Here is a tiny trained network, its code and every weight. The questions are about switching its units off for an input and a class, where a switched-off unit gives its printed mean instead of its output.

import numpy as np


def w(rows, s, z=0):
    codes = np.array(rows[::2]) - 128.0
    scale = np.full(codes.shape[1], s)
    scale[-1] = z or s
    return codes * scale


def f(y):
    return np.maximum(y, 0)


def log_softmax(a):
    a = a - a.max(-1, keepdims=True)
    return a - np.log(np.exp(a).sum(-1, keepdims=True))


def net(x, mask):
    res = np.array(x, float).reshape(1, 2) / 4 @ E
    y = f(res @ A[0][:, :-1].T + A[0][:, -1])
    res = res + np.where(mask, y, B[0][:, -1]) @ B[0][:, :-1]
    return log_softmax(res[-1] @ U[:, :-1].T + U[:, -1])


A, B = {}, {}
E = w([
[51,179,139,121,244,7,158,103,48,103,146,95],'x0',
[156,73,152,72,97,115,149,145,101,188,191,65],'x1',
],0.019)
A[0] = w([
[74,150,101,147,164,94,143,115,132,121,115,106,255],'n0',
[124,148,119,195,127,208,107,136,179,70,63,208,251],'n1',
[142,110,119,137,141,232,108,162,148,120,92,174,111],'n2',
[137,99,115,101,107,197,158,128,140,186,173,71,126],'n3',
[143,139,119,159,69,215,106,105,184,122,97,163,86],'n4',
[95,182,109,188,156,134,134,111,142,53,76,204,109],'n5',
[137,138,108,141,123,252,168,120,154,125,105,172,163],'n6',
],0.014,0.0049)
B[0] = w([
[138,139,157,124,170,91,181,122,49,107,154,103,195],'n0',
[133,124,91,79,52,193,148,4,83,179,202,180,254],'n1',
[108,111,95,188,133,187,119,131,164,124,154,136,217],'n2',
[104,91,137,112,118,96,65,123,131,190,76,71,202],'n3',
[149,103,140,185,84,168,176,181,166,106,169,145,244],'n4',
[127,125,100,131,113,87,57,94,163,78,4,223,226],'n5',
[120,50,170,172,111,135,135,116,79,100,178,171,222],'n6',
],0.021,0.034)
U = w([
[112,158,153,63,164,118,255,91,71,113,239,88,254],'0',
[114,52,143,49,95,107,90,118,151,245,110,43,254],'1',
[157,169,102,110,122,187,98,171,154,33,94,96,9],'2',
[115,53,132,215,57,199,111,105,185,118,181,180,109],'3',
[132,142,124,154,126,95,154,154,223,138,140,146,20],'4',
[123,127,85,76,93,124,98,26,121,111,96,189,142],'5',
[105,118,171,188,167,59,113,142,146,42,52,125,16],'6',
],0.0088,0.0026)

Each question gives the input, the list of numbers given to net, and the class t.
The units are the neurons (one row each of A and B). Each row of codes is followed by its name. A weight is (code - 128) times the scale printed after its matrix; where a second scale follows, it is the last column's (A, B and U).
mask holds one flag per neuron, in row order. A switched-off neuron (its flag False) gives its mean, the last column of its row in B, instead of its output. The means were averaged over made-up inputs and are rounded, as every weight is.
A unit's drop is (log p(t) with every unit on - log p(t) with that unit switched off) / (log p(t) with every unit on - log p(t) with every unit switched off).
The circuit of an input: a set's keep is (log p(t) with only the set's units on - log p(t) with every unit switched off) / (log p(t) with every unit on - log p(t) with every unit switched off). Starting from all 7 units, units are removed one at a time, each time the one whose removal leaves the highest keep (on an exact tie, the one counted first), for as long as the keep stays at least 0.8.
units of the circuit, in order: the units of the circuit, biggest drop first
unit that matters most: the unit with the biggest drop
top k neurons: the k neurons with the biggest drops, biggest first
drop when u is switched off: that unit's drop, to one decimal
input [0,-7], class 5: units of the circuit, in order => (n5)
input [0,-1], class 5: top 2 neurons => (n4, n2)
input [5,0], class 0: units of the circuit, in order => (n5, n0)
input [5,-5], class 5: top 2 neurons => (n5, n4)
input [7,-7], class 5: top 2 neurons => (n5, n4)
input [7,-6], class 6: top 3 neurons => (n1, n5, n0)
input [8,-1], class 6: top 2 neurons => (n1, n5)
input [8,-6], class 6: top 2 neurons => (n1, n5)
input [-1,2], class 1: top 2 neurons => (n4, n5)
input [7,0], class 0: top 2 neurons => (n0, n5)
input [8,0], class 0: drop when n0 is switched off => 0.5
input [7,-4], class 6: drop when n1 is switched off => 0.7
input [3,1], class 0: drop when n5 is switched off => 0.5
input [7,1], class 0: unit that matters most => n5
